Below are the code and all the weights of a small trained network. Each question names an input and a target symbol and asks about switching units off, where a switched-off unit gives its printed mean instead of its output.

import numpy as np


def w(rows, s, z=0):
    codes = np.array(rows[::2]) - 128.0
    scale = np.full(codes.shape[1], s)
    scale[-1] = z or s
    return codes * scale


def norm(h):
    return h / np.sqrt((h * h).mean(-1, keepdims=True) + 1e-5)


def f(y):
    return y / 2 * (1 + np.tanh(0.7978845608 * (y + 0.044715 * y**3)))


def softmax(a):
    e = np.exp(a - a.max(-1, keepdims=True))
    return e / e.sum(-1, keepdims=True)


def log_softmax(a):
    a = a - a.max(-1, keepdims=True)
    return a - np.log(np.exp(a).sum(-1, keepdims=True))


def net(x, mask):
    ids = ['αβγδεθλμξπστφψω'.index(c) for c in x.split()]
    T = len(ids)
    res = E[ids] + P[:T]
    u = 0
    for l in range(3):
        r = norm(res)
        for j in range(2):
            rows = slice(2 * j, 2 * j + 2)
            q, k, v = (r @ M[l][rows].T for M in (Q, K, V))
            z = softmax(np.where(np.tri(T) > 0, q @ k.T / 2**0.5, -1e9)) @ v
            o = O[l][rows]
            res = res + np.where(mask[u + j], z, o[:, -1]) @ o[:, :-1]
        u += 2
        y = f(norm(res) @ A[l][:, :-1].T + A[l][:, -1])
        res = res + np.where(mask[u : u + 4], y, B[l][:, -1]) @ B[l][:, :-1]
        u += 4
    return log_softmax(norm(res)[-1] @ U[:, :-1].T + U[:, -1])


Q, K, V, O, A, B = {}, {}, {}, {}, {}, {}
E = w([
[110,157,103,149],'α',
[92,168,110,152],'β',
[126,149,120,145],'γ',
[123,164,126,156],'δ',
[126,153,104,160],'ε',
[115,158,101,157],'θ',
[157,149,113,163],'λ',
[201,251,78,164],'μ',
[209,57,58,79],'ξ',
[123,145,186,197],'π',
[169,75,77,191],'σ',
[167,131,84,101],'τ',
[113,160,97,162],'φ',
[154,157,161,73],'ψ',
[98,8,142,117],'ω',
],0.02)
P = w([
[123,94,134,132],'0',
[253,57,125,140],'1',
[185,86,98,154],'2',
[141,121,106,161],'3',
[145,113,124,139],'4',
[112,118,112,134],'5',
[170,133,144,162],'6',
[167,123,157,143],'7',
],0.0056)
Q[0] = w([
[144,223,40,81],'L0H0',
[2,30,142,16],'L0H0',
[91,64,66,84],'L0H1',
[93,44,229,89],'L0H1',
],0.0054)
K[0] = w([
[128,49,122,97],'L0H0',
[255,154,130,137],'L0H0',
[215,1,77,43],'L0H1',
[254,122,106,104],'L0H1',
],0.0076)
V[0] = w([
[141,81,98,77],'L0H0',
[201,189,101,3],'L0H0',
[148,161,131,166],'L0H1',
[114,254,135,49],'L0H1',
],0.007)
O[0] = w([
[101,125,104,110,60],'L0H0',
[80,74,131,228,1],'L0H0',
[97,254,112,219,218],'L0H1',
[193,202,118,56,80],'L0H1',
],0.0048,0.0041)
A[0] = w([
[143,73,34,92,157],'L0N0',
[127,52,82,223,66],'L0N1',
[125,76,115,148,173],'L0N2',
[168,127,255,105,253],'L0N3',
],0.0093,0.0025)
B[0] = w([
[122,134,145,58,225],'L0N0',
[254,75,66,134,254],'L0N1',
[144,22,64,95,165],'L0N2',
[88,137,26,227,172],'L0N3',
],0.0068,0.0028)
Q[1] = w([
[2,85,150,167],'L1H0',
[86,154,172,196],'L1H0',
[120,178,18,213],'L1H1',
[143,148,52,72],'L1H1',
],0.0069)
K[1] = w([
[181,115,141,166],'L1H0',
[113,162,163,115],'L1H0',
[34,89,123,138],'L1H1',
[162,107,44,1],'L1H1',
],0.0079)
V[1] = w([
[209,113,204,143],'L1H0',
[130,98,254,151],'L1H0',
[174,193,164,169],'L1H1',
[101,121,62,64],'L1H1',
],0.0081)
O[1] = w([
[115,168,66,178,122],'L1H0',
[193,114,9,100,4],'L1H0',
[102,72,90,144,230],'L1H1',
[165,144,139,133,101],'L1H1',
],0.012,0.0044)
A[1] = w([
[47,254,143,121,249],'L1N0',
[60,147,82,143,83],'L1N1',
[118,194,104,187,201],'L1N2',
[178,134,184,206,44],'L1N3',
],0.0073,0.0014)
B[1] = w([
[214,79,141,152,254],'L1N0',
[142,230,21,232,155],'L1N1',
[253,72,143,85,214],'L1N2',
[79,135,169,160,170],'L1N3',
],0.0068,0.0063)
Q[2] = w([
[91,141,108,42],'L2H0',
[141,61,199,201],'L2H0',
[126,105,185,142],'L2H1',
[254,199,153,214],'L2H1',
],0.0083)
K[2] = w([
[159,129,179,164],'L2H0',
[103,114,144,129],'L2H0',
[57,138,216,65],'L2H1',
[244,234,124,169],'L2H1',
],0.011)
V[2] = w([
[81,112,92,55],'L2H0',
[31,89,83,132],'L2H0',
[43,2,92,138],'L2H1',
[141,198,184,111],'L2H1',
],0.0087)
O[2] = w([
[115,87,171,254,2],'L2H0',
[116,65,135,112,59],'L2H0',
[22,225,118,85,46],'L2H1',
[132,106,54,110,125],'L2H1',
],0.007,0.0063)
A[2] = w([
[87,71,170,180,165],'L2N0',
[41,176,162,116,1],'L2N1',
[143,167,172,141,206],'L2N2',
[251,164,195,127,186],'L2N3',
],0.011,0.0047)
B[2] = w([
[2,66,47,115,136],'L2N0',
[101,197,28,22,126],'L2N1',
[48,86,103,163,155],'L2N2',
[68,163,171,120,252],'L2N3',
],0.0084,0.015)
U = w([
[135,192,123,114,134],'α',
[84,146,135,100,86],'β',
[88,126,168,95,55],'γ',
[103,176,87,104,153],'δ',
[174,169,82,125,103],'ε',
[145,165,79,155,111],'θ',
[94,150,147,101,83],'λ',
[210,213,113,120,136],'μ',
[200,58,168,27,205],'ξ',
[81,77,66,200,127],'π',
[215,24,57,136,119],'σ',
[154,182,206,1,105],'τ',
[103,113,143,149,72],'φ',
[155,146,156,122,108],'ψ',
[59,42,116,82,255],'ω',
],0.017,0.0058)

Each question gives the input, a string of symbols that net reads in full, and the target symbol t.
The units are the heads (2 rows each of Q, K, V and O) and the neurons (one row each of A and B). Each row of codes is followed by its name. A weight is (code - 128) times the scale printed after its matrix; where a second scale follows, it is the last column's (O, A, B and U).
mask holds one flag per unit, layer by layer, with each layer's heads first. A switched-off unit (its flag False) gives its mean, the last column of its rows in O or B, instead of its output. The means were averaged over made-up inputs and are rounded, as every weight is.
A unit's drop is (log p(t) with every unit on - log p(t) with that unit switched off) / (log p(t) with every unit on - log p(t) with every unit switched off).
The circuit of an input: a set's keep is (log p(t) with only the set's units on - log p(t) with every unit switched off) / (log p(t) with every unit on - log p(t) with every unit switched off). Starting from the 12 units with the biggest drops (on a tie, the unit counted first), units are removed one at a time, each time the one whose removal leaves the highest keep (on an exact tie, the one counted first), for as long as the keep stays at least 0.8.
units of the circuit, in order: the units of the circuit, biggest drop first
most important unit: the unit with the biggest drop
top k neurons: the k neurons with the biggest drops, biggest first
k most important neurons of layer l: the k neurons of layer l with the biggest drops, biggest first
which heads matter: for each layer, one digit per head in row order, 1 if its drop is at least 0.15 and else 0, layers parted by /
input ξ σ γ, target π: top 3 neurons	[L1N0, L1N3, L0N0]
input ξ β λ π δ φ φ, target μ: units of the circuit, in order	[L1N2]
input α γ β δ σ π, target π: units of the circuit, in order	[L0N3, L2N0]
input π β μ γ ξ ε γ, target π: which heads matter	00 / 01 / 10
input ξ ξ π ψ δ μ μ α, target σ: which heads matter	00 / 00 / 01
input ε γ δ θ τ ξ θ β, target π: units of the circuit, in order	[L0N0, L2H0, L1N0]
input β γ φ, target τ: which heads matter	00 / 10 / 10
input β φ ξ δ θ δ π θ, target μ: which heads matter	01 / 01 / 01
input μ τ λ, target σ: which heads matter	10 / 00 / 01
input β α λ, target τ: top 2 neurons	[L0N2, L0N3]
input δ σ β, target μ: which heads matter	01 / 00 / 01
input π λ τ δ π μ θ ψ, target σ: units of the circuit, in order	[L0N3, L2H1]
input π μ ε φ, target σ: which heads matter	00 / 01 / 01
input δ λ γ, target μ: which heads matter	01 / 10 / 10
input δ α δ γ δ, target μ: which heads matter	11 / 10 / 10
input φ δ ω β α, target ξ: most important unit	L2H1
input ξ ψ δ, target π: which heads matter	10 / 00 / 10
input δ λ δ ω δ, target μ: which heads matter	11 / 10 / 01
input δ σ δ φ σ δ δ ψ, target μ: which heads matter	00 / 00 / 00
input β φ δ, target τ: most important unit	L2H0
input δ λ φ, target μ: which heads matter	01 / 00 / 10
input μ ψ γ, target σ: 3 most important neurons of layer 0	[L0N2, L0N1, L0N0]
input π α δ δ δ ε α, target μ: 2 most important neurons of layer 1	[L1N1, L1N2]
input ξ ξ δ, target π: 2 most important neurons of layer 2	[L2N0, L2N2]
input φ θ σ ω δ γ, target ξ: 2 most important neurons of layer 0	[L0N3, L0N2]
